The rows lie along a hidden order. The number after each row says roughly how far along it the row is, from 0 to 20. A new part has a new order.
In the rows, 100 means zero.
[139 112 117 104  99  89 104 114 102  98  80  88 139 125 106 122  89  70
  69  84  93  99 100  51  99  75  97 122 114  71 106 106  67 102  95  96
 109 101  92  83 104 104 120 110 106]	4
[ 75 120  83  84 105 157 100  61 112  87  57  94 123 101  72  97 116  68
  70  65  77 110  91  38  97  83 123 102  84 101  84 100 104  79  86 106
  85  98  97  84  94  60  69 125  92]	3
[131  75  69  37 110 120  76  82  32 102  92  86 113 104 118 117 110 161
  57  75  68 157  69  72 147  77 101 104  88 146  89  99 109  72  90  70
 132 116 127 130  25 138 139  78  77]	18
[ 98 115  98  99  78 134  99  68 139  92  95  98 154  91  67  90 116  67
  56  93  97 128 102  82 110  83 102  96  86  81  88  95  82  90 121  88
 108 103 114  77  83  90  47 107  83]	10
[126  87  86  95  57 139 109  91 100 112  79  79 117 116 106  98 126  77
  51  94  93 130 102  78 105  86 114 138 121  82 110 102  91  93 100  94
 107 102 124  61 115 101  64 128  97]	20
[140  89  82  64  97 127 104  83  67  97  59  95 121  87  93  96 124 104
 117  92 100 137 101  94 110  77 108  91  86 107 104  89 108 112 103 114
  94 101 110  90 106  83 103 124 102]	15
[114  95  98  88  96 111 103 102  95  96  94  97 102 103 108  93 103  99
  93  94 101  90  98 103 103  95 104  97 103  96 103  97 100  99 101 101
 100  99 102  97 111  98 100 113  99]	5
[129 101 101  89  67 118 102  68 163 105  93  99 124 100 121  65 116  61
  55 110  95 125  94 100 105  95  97 122  96  81  98  95  77  93 122  89
 109  98  98  70 106  86  27 104  80]	13
[ 91 108  82  78 107 113 100 102 120  96  69 115 109  79 103 146 116  63
  77  91 101  87 106  85 119  99 114 120  75 105  91 100 103  99 118 101
  81 106  92 107  74 122 124 118 103]	16
[180 112 102  74 120 109 117  44  41 102   0  96 180  89  62 142 122  78
 110  68  84 178 115  53  97  36 114  87  74  88 106  91  71 137  95 126
 106 109 117  66  82  61 147 111 113]	20
[171 105 103  60 114  95 122  58  53 102   0 109 166  81  87 137 110 107
 151  64  81 171 118  71  96  40 139  76  71 107 119  84  79 137  91 126
 105 108 120  71  86  67 146  94 112]	19
[124  95  84  82  80 137 106  22 136  93  88 118 116  98 105  98 126  39
  27  88  68 120  94  68  95  90 104 108  82  91  91 103  93  86 103 105
 104  98  97  75  80  75  47 109  93]	12
[153 105  75  48  79 122  94 145 114  93  61  89 131 101 158 114 109  82
 103 104 105  92  81  74 121  87 113 154  86  97 106  99  92 103 126  97
  76  91  77  99 108 123 102 150 112]	8
[112 115  79  65  97 170 103  47 125  86  46  91 120 107  88  83 123  55
  51  59  68 116  81  23  99  76 128 111  85  95  85  99 103  74  77 108
  83  97  91  73 105  51  52 139  91]	2
[117 105 102  91 103 103 105  89  90  94  78 107 121 101  94 121 100  90
  93  82  88 109 103  82  99  77 114  90  94  99 104 102  93 104  96 103
 104 102 106  92  85  98 119 102 105]	9
[131  72  64  28 104 128  79  82  25  98  85  87 120 103 117 119 113 161
  53  71  66 153  70  71 149  68 108  97  88 146  93  98 110  69  86  67
 130 116 128 127  27 141 139  88  77]	15
[123  88  94  92  51 133 110 105 128 120  71  78 107 114 126  87 119  88
  80 105  96 132 101  91 107  92 123 143 122  83 115  97  86  95 104  85
 106 102 125  55 123 102  48 116  89]	20
[136  98  86  94 104 111 100  85  67 106  72  84 123  92  86  95 120  92
  97 105 107 139  98 100 103  91  85 107  89  95  95  94  98 114 108 111
  92 101 104  92 105  83 102 117 104]	14
[127  93  84  69 100 124 106  76  73  94  58 107 127  81  85 111 121 100
 123  84  92 136 108  88 105  73 118  89  78 113 103  91 109 109 102 114
  97 102 112  82  91  87 110 116 105]	13
[144 110  74  89  77 119  89 119  97  86  91  91 148 108 131 113  98  98
 103 107  91 102  73  74 101  80 106 150  80 101 103 109  93 105 128  99
  86  86  76 103  79 114  89 177 120]	1
[130 110  76  95  80 119  90 108  92  86  98  97 143 105 112 114 102  95
  94 100  92 104  80  71  99  84 105 133  78 101 100 108  97 104 124 103
  87  89  81 106  76 113  94 129 117]	0
[118  97  90  58  86 133 107  54 142  99  68 113  91 102 140  78 116  71
  81  86  70 111  87  69  93  95 131 110  87 109 102  97 100  84  87 104
  91  94  86  77 112  67  47 106  89]	7
[116 115  78  79 104 121  94 115 122  98  61  98 123  87 107 147 128  42
  54 103 112  86  99  77 126  98  98 151  80  88  85 103  91 100 128  99
  74 103  79 107  82 124 120 140 106]	13
[140 100 102  72  87 118 106 104  92  83  74  99 146 119 110 116 101  79
  62  63  85  91  99  52 109  55 119 102 109  83 112 101  84  92  90  99
 110  99  99  80 106 101 118 136 106]	0
[103 117 102  99  66 129 102  69 159  97  94 100 148  91  90  76 113  65
  57 101  98 132 100  95 109  86 103 102  91  80  90  93  79  92 129  95
 109 102 111  73  91  87  29 103  78]	14
[147 108  76  73  74 117  91 131 104  88  82  95 138 103 146 114  98  96
 113 106  95  96  78  75 108  85 114 147  80 103 107 104  95 105 126 104
  81  88  77 105  89 119 100 138 117]	5
[123 107  99  86  51 139 105  78 162 103  87  93 144  96 103  70 116  69
  62 101  99 134  97  92 110  83 115 116  99  77 100  91  81  89 129  82
 113 102 118  60 107  94  21 109  76]	15
[143 114  75  87  77 114  86 128 104  93  93  87 142 107 140 115  96  92
 107 116 101 102  72  76 102  87 103 155  78  99 101 110  89 108 134  97
  80  85  71 106  81 121  91 133 120]	5

New part:
[117 109 111 102  95 130 105 117  98 102 107 105 111  79  85 100 103]	18
[114 109 108 103  93 107 103 116 100 104 104  98 115  82  84  94  98]	20
[100 105 105 104 106 129  99 104 102 104 102  91 114  80  84  91  92]	19
[112  99 112  96 103 124  99 112  97  95 113 111  99  86  85 106 108]	9
[122 106 113  96  90 101 101 116  96  98 111 113 103  82  85 105 108]	12
[ 96 101 105 107 114 131 104 107 105  99 106  93 109  88  87  98  98]	19
[113  97 113  89  94 113  94 109  94  95 111 118  96  83  85 102 107]	3
[111 108 108 105 101  78 103 110  99 105 103  96 114  83  84  95  97]	20
[128 105 115  94  88 124 100 120  94  98 108 116 104  81  86 106 109]	10
[109  96 107  85  96  73  88  96  93  98 105 111 100  73  84  94  99]	0
[130 105 116  92  84 125 100 126  93 100 109 122 104  80  80 105 110]	9
[134 109 116  90  80 111 101 123  90 100 109 126 107  77  82 107 109]	8
[117 106 103  95  90  95  91 104  94 108  96  99 113  77  79  87  92]	12
[102 104 104 101 103 115  94  97  98 106 101  93 113  81  84  87  91]	15
[102 100 103  94 102 103  89  95  96 104 100  98 110  81  83  86  91]	9
[160 122 117  94  62 162 105 141  84 109  95 126 119  69  77 104 107]	18
[107  95 111  91  99  82  94 106  96  94 114 116  96  85  86 102 106]	3
[108 107 108 105 102  81 103 112 100 102 105  98 110  73  84  98  99]	20
[ 83  90 101  91 112 105  85  85 100  97 108 100  99  87  89  90  94]	3
[155 122 114  97  63 106 104 134  86 111  90 115 121  67  79  97 101]	20
[116 106 112 101  95  86 104 119  98  99 110 108 107  84  83 102 104]	16
[121 105 113  99  89 128 103 118  97  98 109 113 104  82  87 104 107]	12
[ 88  88 108  91 118  81  90  95 104  91 119 107  91  89  89  98 104]	1
[110 108 104 102  98 140  98 110  97 107 102  95 115  80  80  89  93]	18
[118 104 104  89  88 153  87 100  91 106  97 107 107  77  81  89  93]	7
[ 95 101 101 102 108 137  93  94 100 104 101  90 111  83  84  87  90]	15
[129 111 113 100  87 132 104 127  94 103 105 111 112  79  81 102 105]	17
[109 103 104  95  98 115  90  98  97 106 100  98 112  78  83  87  92]	11
[122 106 105  91  87  65  88 105  90 107  95 104 113  75  82  87  93]	10
[ 94 103 102 106 112  97  99 101 103 103 105  88 110  86  89  92  92]	19
[103  99 101  94 102  65  89  94  96 104  99  97 109  81  85  83  90]	8
[109  95 107  86  95 124  87  99  94  97 106 113 100  81  82  93  99]	0
[104  93 111  89  99  66  91 103  96  93 113 114  95  80  88 100 106]	1
[ 58  81  97  97 139 109  84  66 109  93 115  83  93  94  92  87  90]	4
[ 91  92 105  91 110 100  85  86  98  98 108  97 100  88  87  89  94]	3
[ 99 103 108 105 107  86 104 110 105 100 110  96 108  89  86 100 100]	19
[ 90 102 102 107 116  71  99  99 105 102 108  86 112  88  87  91  92]	19
[ 36  76  94 101 152 118  84  58 115  90 121  72  91 100  94  85  87]	5
[ 23  78  95 118 172 107  99  69 128  89 128  59  93 106  94  90  90]	20
[110 109 106 101 105 132 101 108  99 104 104  93 114  86  86  93  96]	20
[141 107 112  83  72 131  88 112  83 107  92 119 110  72  80  91  98]	3
[ 82  94 100  98 121 116  91  84 103 101 107  84 107  87  93  86  88]	11
[106  96 105  89 100 106  88  93  95 100 105 107 102  86  85  88  95]	2
[ 80  92 101  94 116 126  87  83 103  99 109  94 101  86  87  87  91]	5
[144 117 108  94  70  52  95 120  88 112  89 110 121  70  77  90  95]	15
[137 109 116  93  81  91 102 128  94 100 108 123 106  83  81 105 109]	10
[ 96  96 102  94 105  69  87  88  98 102 103  95 107  81  85  85  90]	8
[ 80  82 104  91 126 139  88  82 106  91 121 101  90  93  91  95  99]	0
[ 96  93 107  88 102  63  87  91  96  98 108 109  96  84  86  93  98]	0
[110 100 104  93  98  81  88  97  94 105 101  99 108  73  85  87  91]	8
[ 91 100 101 103 113 131  95  96 102 104 104  86 112  97  87  88  91]	17
[123 112 107 102  93  96 104 118  96 106 100 101 115  78  81  96  99]	20
[121 101 113  93  93 136 100 114  95  96 110 118 100  81  86 105 109]	7
[ 92  94 108  98 116 102 100 110 105  91 118 102  96  89  89 103 105]	9
[113 100 112  91  98  56  98 117  96  95 113 118 100  78  84 103 108]	6
[117 101 104  90  93 104  86 101  90 103  99 107 107  73  85  89  94]	5
[105 104 103 101 106  75  95 101  99 105 102  91 113  85  83  87  90]	16
[108 106 109 104 103  89 104 113 102 100 110 100 112  84  88 100 100]	18
[106 102 102  96  99  57  90  99  96 105  99  96 111  79  84  87  91]	12
[ 97  99 110 103 109 137 106 107 103  96 114 101 103  87  87 102 104]	15
[117 103 112  98  97  98 103 115  99  97 112 113 103  84  86 104 106]	13
[ 92 102 104 106 113 135  99  97 103 103 106  86 111  86  85  90  92]	19
[110  94 110  87  96 157  93 105  96  95 114 117  97  84  85 100 106]	1
[104  93 110  92 107 156  95 103  99  93 115 113  95  86  85 102 106]	4
[107 104 109 103 102 103 105 111 102  98 112 102 106  85  88 101 104]	17
[ 87  87 102  90 117  87  85  84 100  94 112 100  95  90  87  90  97]	1
[121 106 114  99  90  67 103 122  96  99 110 113 107  80  83 103 107]	14
[130 112 107  97  85 141  94 113  91 109  93 103 118  77  80  88  94]	15
[111 108 111 102  97 109 104 118 100 101 108 105 110  83  89 101 103]	18
[ 69  83  98  93 125  66  86  77 107  91 118  97  91  91  91  91  98]	0
[125 102 113  92  84  74  98 117  94  96 111 118 101  81  83 104 108]	6
[122 117 110 102  91 125 103 119  97 103 102 104 115  77  83  97 100]	20
[130 113 109  98  82 155  97 115  92 109  93 102 119  77  80  92  94]	17
[108 107 107 105 100  94 101 113  98 106 101  96 114  79  81  92  95]	20
[ 88 101 102 106 116  63  98  96 105 102 107  86 111  88  81  91  94]	19
[ 94  94 101  91 108 105  87  87  97  99 106 100 103  80  84  89  94]	4
[ 99 104 101 104 109 102  96  99 102 104 103  87 112  83  85  86  90]	17
[108 100 103  94 100  64  88  94  95 104  98  97 108  81  85  86  90]	9
[107  94 105  90 104  88  87  91  97 100 106 106 100  82  84  89  95]	2
[ 87  97 101 102 116  98  92  88 103 102 105  85 108  86  86  85  88]	13
